Here is a tiny trained network, its code and every weight. The questions are about switching its units off for an input and a target symbol, where a switched-off unit gives its printed mean instead of its output.

import numpy as np


def w(rows, s, z=0):
    codes = np.array(rows[::2]) - 128.0
    scale = np.full(codes.shape[1], s)
    scale[-1] = z or s
    return codes * scale


def f(y):
    return y / 2 * (1 + np.tanh(0.7978845608 * (y + 0.044715 * y**3)))


def softmax(a):
    e = np.exp(a - a.max(-1, keepdims=True))
    return e / e.sum(-1, keepdims=True)


def log_softmax(a):
    a = a - a.max(-1, keepdims=True)
    return a - np.log(np.exp(a).sum(-1, keepdims=True))


def net(x, mask):
    ids = ['ΣΨεζθμφ'.index(c) for c in x.split()]
    T = len(ids)
    res = E[ids] + P[:T]
    u = 0
    for l in range(3):
        r = res
        for j in range(2):
            rows = slice(3 * j, 3 * j + 3)
            q, k, v = (r @ M[l][rows].T for M in (Q, K, V))
            z = softmax(np.where(np.tri(T) > 0, q @ k.T / 3**0.5, -1e9)) @ v
            o = O[l][rows]
            res = res + np.where(mask[u + j], z, o[:, -1]) @ o[:, :-1]
        u += 2
        y = f(res @ A[l][:, :-1].T + A[l][:, -1])
        res = res + np.where(mask[u : u + 4], y, B[l][:, -1]) @ B[l][:, :-1]
        u += 4
    return log_softmax(res[-1] @ U[:, :-1].T + U[:, -1])


Q, K, V, O, A, B = {}, {}, {}, {}, {}, {}
E = w([
[109,116,193,26,179,71,175,169],'Σ',
[218,76,139,121,108,182,77,197],'Ψ',
[41,200,140,25,64,207,80,74],'ε',
[127,120,86,220,212,81,254,191],'ζ',
[121,171,93,156,26,5,144,50],'θ',
[92,142,244,186,162,54,38,75],'μ',
[91,220,93,173,199,231,229,133],'φ',
],0.0079)
P = w([
[148,141,115,116,102,86,121,183],'0',
[135,126,117,108,86,79,153,212],'1',
[108,125,162,183,70,197,152,119],'2',
[131,205,181,104,165,106,84,190],'3',
[124,92,92,40,117,65,140,141],'4',
[103,95,159,176,91,183,142,67],'5',
[133,221,177,134,163,110,86,206],'6',
[121,89,94,38,150,72,104,117],'7',
[88,72,158,167,112,173,144,32],'8',
[137,225,183,139,145,114,64,220],'9',
[110,93,98,34,168,81,79,112],'10',
[68,39,162,162,133,165,145,2],'11',
[116,209,164,100,142,111,89,199],'12',
],0.0092)
Q[0] = w([
[152,198,211,173,94,90,62,104],'0.h1',
[134,198,192,145,59,117,68,101],'0.h1',
[151,120,151,103,118,85,118,103],'0.h1',
[46,80,142,158,112,167,165,39],'0.h2',
[240,148,89,91,154,63,82,196],'0.h2',
[20,85,191,125,123,254,186,79],'0.h2',
],0.0057)
K[0] = w([
[148,158,63,11,166,92,192,217],'0.h1',
[176,171,99,48,161,72,154,206],'0.h1',
[137,164,84,131,165,158,158,134],'0.h1',
[47,133,96,229,100,181,196,19],'0.h2',
[198,138,109,3,195,30,84,231],'0.h2',
[51,76,205,190,136,241,169,67],'0.h2',
],0.0047)
V[0] = w([
[100,97,127,113,80,184,98,63],'0.h1',
[162,133,126,4,198,72,191,213],'0.h1',
[112,92,221,96,85,80,57,97],'0.h1',
[23,77,175,189,106,212,171,49],'0.h2',
[95,68,136,197,127,165,165,100],'0.h2',
[131,126,102,100,142,20,120,122],'0.h2',
],0.0038)
O[0] = w([
[118,117,131,119,181,170,179,145,48],'0.h1',
[139,159,132,167,111,116,66,95,254],'0.h1',
[164,145,126,167,131,144,174,115,158],'0.h1',
[94,113,166,179,125,177,159,2,92],'0.h2',
[119,83,148,163,151,130,154,41,90],'0.h2',
[163,124,92,116,98,97,106,145,149],'0.h2',
],0.0059,0.0021)
A[0] = w([
[109,139,155,130,114,254,135,102,34],'0.n1',
[175,24,109,173,42,131,115,101,253],'0.n2',
[119,178,76,32,120,94,147,136,115],'0.n3',
[130,79,152,125,141,140,144,129,188],'0.n4',
],0.0088,0.0024)
B[0] = w([
[254,152,75,86,171,49,99,53,199],'0.n1',
[134,7,173,135,65,238,115,87,205],'0.n2',
[111,73,90,224,119,152,45,219,253],'0.n3',
[133,62,180,88,211,108,163,113,155],'0.n4',
],0.0066,0.0032)
Q[1] = w([
[121,130,127,132,130,139,142,143],'1.h1',
[144,164,60,123,123,150,118,192],'1.h1',
[165,255,142,160,114,150,106,196],'1.h1',
[125,104,140,128,119,111,121,110],'1.h2',
[141,152,127,143,132,106,101,145],'1.h2',
[143,159,115,129,133,117,123,158],'1.h2',
],0.0085)
K[1] = w([
[128,105,129,140,117,146,97,100],'1.h1',
[39,108,151,167,192,146,107,65],'1.h1',
[76,2,129,79,197,167,174,21],'1.h1',
[81,141,137,137,162,100,106,151],'1.h2',
[145,108,163,147,112,127,82,90],'1.h2',
[155,109,134,128,72,151,96,74],'1.h2',
],0.0059)
V[1] = w([
[113,192,3,62,115,158,133,183],'1.h1',
[136,169,66,122,147,104,202,181],'1.h1',
[111,132,183,178,104,82,17,125],'1.h1',
[127,89,186,162,128,169,107,216],'1.h2',
[134,133,167,102,156,98,116,96],'1.h2',
[171,90,150,126,89,148,86,76],'1.h2',
],0.004)
O[1] = w([
[61,62,1,92,164,128,98,140,53],'1.h1',
[166,83,34,106,165,118,111,133,70],'1.h1',
[113,99,194,108,64,159,222,57,252],'1.h1',
[67,157,87,115,153,171,185,105,232],'1.h2',
[189,183,125,114,89,143,83,133,114],'1.h2',
[128,184,116,180,146,83,92,143,137],'1.h2',
],0.0044,0.0021)
A[1] = w([
[191,158,161,50,166,107,18,166,156],'1.n1',
[71,149,207,139,183,223,50,134,7],'1.n2',
[54,95,39,167,68,253,171,140,204],'1.n3',
[97,220,146,122,149,29,30,94,57],'1.n4',
],0.0063,0.0014)
B[1] = w([
[69,169,62,151,93,152,199,119,255],'1.n1',
[201,112,117,204,149,1,120,152,173],'1.n2',
[95,94,94,171,118,239,113,107,183],'1.n3',
[177,128,116,104,146,218,184,208,229],'1.n4',
],0.0071,0.0041)
Q[2] = w([
[106,151,133,108,122,78,130,134],'2.h1',
[148,229,220,181,111,132,167,234],'2.h1',
[135,163,155,145,117,111,142,154],'2.h1',
[42,49,78,20,132,104,77,102],'2.h2',
[199,254,168,204,138,158,163,158],'2.h2',
[74,128,54,35,146,64,90,168],'2.h2',
],0.0079)
K[2] = w([
[185,91,109,135,115,199,94,95],'2.h1',
[107,26,196,82,203,141,188,3],'2.h1',
[137,73,136,107,147,139,133,57],'2.h1',
[150,246,116,201,30,135,125,244],'2.h2',
[91,35,163,87,209,167,160,11],'2.h2',
[167,222,159,174,155,192,234,206],'2.h2',
],0.0057)
V[2] = w([
[56,179,119,186,168,87,197,120],'2.h1',
[225,112,143,101,206,138,90,157],'2.h1',
[134,182,93,76,154,117,112,79],'2.h1',
[172,169,104,151,92,152,93,88],'2.h2',
[67,142,192,2,83,113,101,122],'2.h2',
[80,157,142,126,153,96,57,158],'2.h2',
],0.0069)
O[2] = w([
[115,150,67,154,54,59,219,138,135],'2.h1',
[145,124,140,77,165,253,165,183,49],'2.h1',
[19,184,106,153,137,163,144,116,3],'2.h1',
[69,81,185,200,92,180,78,58,166],'2.h2',
[67,213,128,98,174,79,24,199,17],'2.h2',
[106,187,199,64,92,104,163,140,50],'2.h2',
],0.0058,0.0022)
A[2] = w([
[123,183,226,44,100,72,175,140,253],'2.n1',
[158,142,12,149,164,142,180,129,141],'2.n2',
[122,84,136,86,2,209,107,42,72],'2.n3',
[180,128,71,77,146,76,137,233,86],'2.n4',
],0.0061,0.0031)
B[2] = w([
[112,166,190,51,69,127,206,167,193],'2.n1',
[189,57,104,170,90,125,250,100,174],'2.n2',
[115,214,121,67,199,128,54,96,254],'2.n3',
[166,202,1,91,221,102,89,78,214],'2.n4',
],0.0053,0.0047)
U = w([
[148,202,91,67,174,101,102,109,114],'Σ',
[196,67,145,102,167,190,78,172,127],'Ψ',
[2,165,118,159,121,162,89,127,144],'ε',
[220,100,86,139,131,86,171,98,5],'ζ',
[118,91,142,195,102,32,59,105,173],'θ',
[118,127,212,85,69,125,186,137,224],'μ',
[60,98,99,182,112,187,200,144,105],'φ',
],0.0072,0.0024)

Each question gives the input, a string of symbols that net reads in full, and the target symbol t.
The units are the heads (3 rows each of Q, K, V and O) and the neurons (one row each of A and B). Each row of codes is followed by its name. A weight is (code - 128) times the scale printed after its matrix; where a second scale follows, it is the last column's (O, A, B and U).
mask holds one flag per unit, layer by layer, with each layer's heads first. A switched-off unit (its flag False) gives its mean, the last column of its rows in O or B, instead of its output. The means were averaged over made-up inputs and are rounded, as every weight is.
A unit's drop is (log p(t) with every unit on - log p(t) with that unit switched off) / (log p(t) with every unit on - log p(t) with every unit switched off).
The circuit of an input: a set's keep is (log p(t) with only the set's units on - log p(t) with every unit switched off) / (log p(t) with every unit on - log p(t) with every unit switched off). Starting from the 12 units with the biggest drops (on a tie, the unit counted first), units are removed one at a time, each time the one whose removal leaves the highest keep (on an exact tie, the one counted first), for as long as the keep stays at least 0.8.
units of the circuit, in order: the units of the circuit, biggest drop first
top k neurons: the k neurons with the biggest drops, biggest first
k most important neurons of layer l: the k neurons of layer l with the biggest drops, biggest first
input θ Ψ φ ε φ μ θ Ψ ε μ, target ε: units of the circuit, in order -> 0.n1; 2.h1; 0.h2; 1.n1
input θ θ Σ Ψ Σ Ψ Ψ μ Ψ θ, target Ψ: units of the circuit, in order -> 2.h1; 0.n2; 1.n4; 1.n1
input ε ζ Ψ φ Σ Σ Ψ ε θ θ Ψ Σ Σ, target Σ: 2 most important neurons of layer 0 -> 0.n4; 0.n3
input ε φ Σ Ψ θ Ψ φ, target Ψ: units of the circuit, in order -> 2.h1; 0.n2; 1.n1; 2.h2
input Σ ζ μ Σ φ ε, target Σ: top 3 neurons -> 0.n1; 2.n3; 0.n3
input Σ μ Σ Σ φ φ ζ Σ Ψ Ψ Ψ φ, target ζ: units of the circuit, in order -> 0.n1; 0.h2
input ζ Ψ ε μ Σ ε ζ Σ μ ε, target μ: units of the circuit, in order -> 1.h1; 0.n2; 2.n1; 0.h2
input φ Σ Σ θ φ ε Ψ Σ Σ μ Σ φ φ, target φ: top neuron -> 0.n1
input μ Σ μ Σ, target μ: units of the circuit, in order -> 1.h1; 2.n1; 0.h2
input Ψ θ Σ μ Σ Σ θ, target Σ: units of the circuit, in order -> 2.h2; 2.n4; 0.n2; 1.n4
input ε Σ μ φ ε Σ μ Σ μ Σ θ θ Σ, target θ: top 2 neurons -> 0.n2; 0.n3
input ζ μ φ φ μ Σ ζ ζ ε, target Σ: units of the circuit, in order -> 0.n1; 2.n3
input Ψ θ θ Σ, target θ: 2 most important neurons of layer 1 -> 1.n3; 1.n2
input Ψ Ψ Ψ ε φ ζ Ψ Σ Σ Σ φ θ ζ, target θ: top 3 neurons -> 0.n2; 1.n3; 0.n1
input θ Σ ζ ε Σ Ψ ζ Σ φ μ, target φ: top 2 neurons -> 1.n4; 0.n1
input Σ Σ Ψ θ θ φ Σ ε φ Σ Σ ζ Σ, target ζ: 2 most important neurons of layer 0 -> 0.n2; 0.n4
input Σ ε Σ ζ, target Σ: top 2 neurons -> 2.n4; 0.n2
input φ Σ ε Σ, target ε: top 2 neurons -> 0.n1; 0.n3
input θ ε Ψ θ ζ Σ φ ζ Ψ Σ ε Σ, target μ: top 2 neurons -> 0.n3; 2.n1
input Ψ Ψ Σ Σ Σ Σ Ψ ε φ Σ, target φ: top 2 neurons -> 0.n1; 1.n1
input Ψ φ θ φ ε Ψ ε, target Ψ: top 3 neurons -> 0.n2; 1.n4; 0.n4
input θ ζ Σ ε φ Ψ φ Σ ε Σ, target ε: top neuron -> 0.n1
input Ψ θ Σ θ ε, target ε: top 2 neurons -> 0.n3; 1.n3
input Σ Ψ Σ μ θ φ Ψ φ Σ ε Ψ ζ Ψ, target ζ: top neuron -> 0.n2
input Ψ φ μ Σ Ψ ζ φ Σ Ψ Σ Σ Σ θ, target Σ: 3 most important neurons of layer 0 -> 0.n4; 0.n3; 0.n2
input Ψ Σ φ φ Σ Ψ φ, target Ψ: 2 most important neurons of layer 1 -> 1.n1; 1.n3
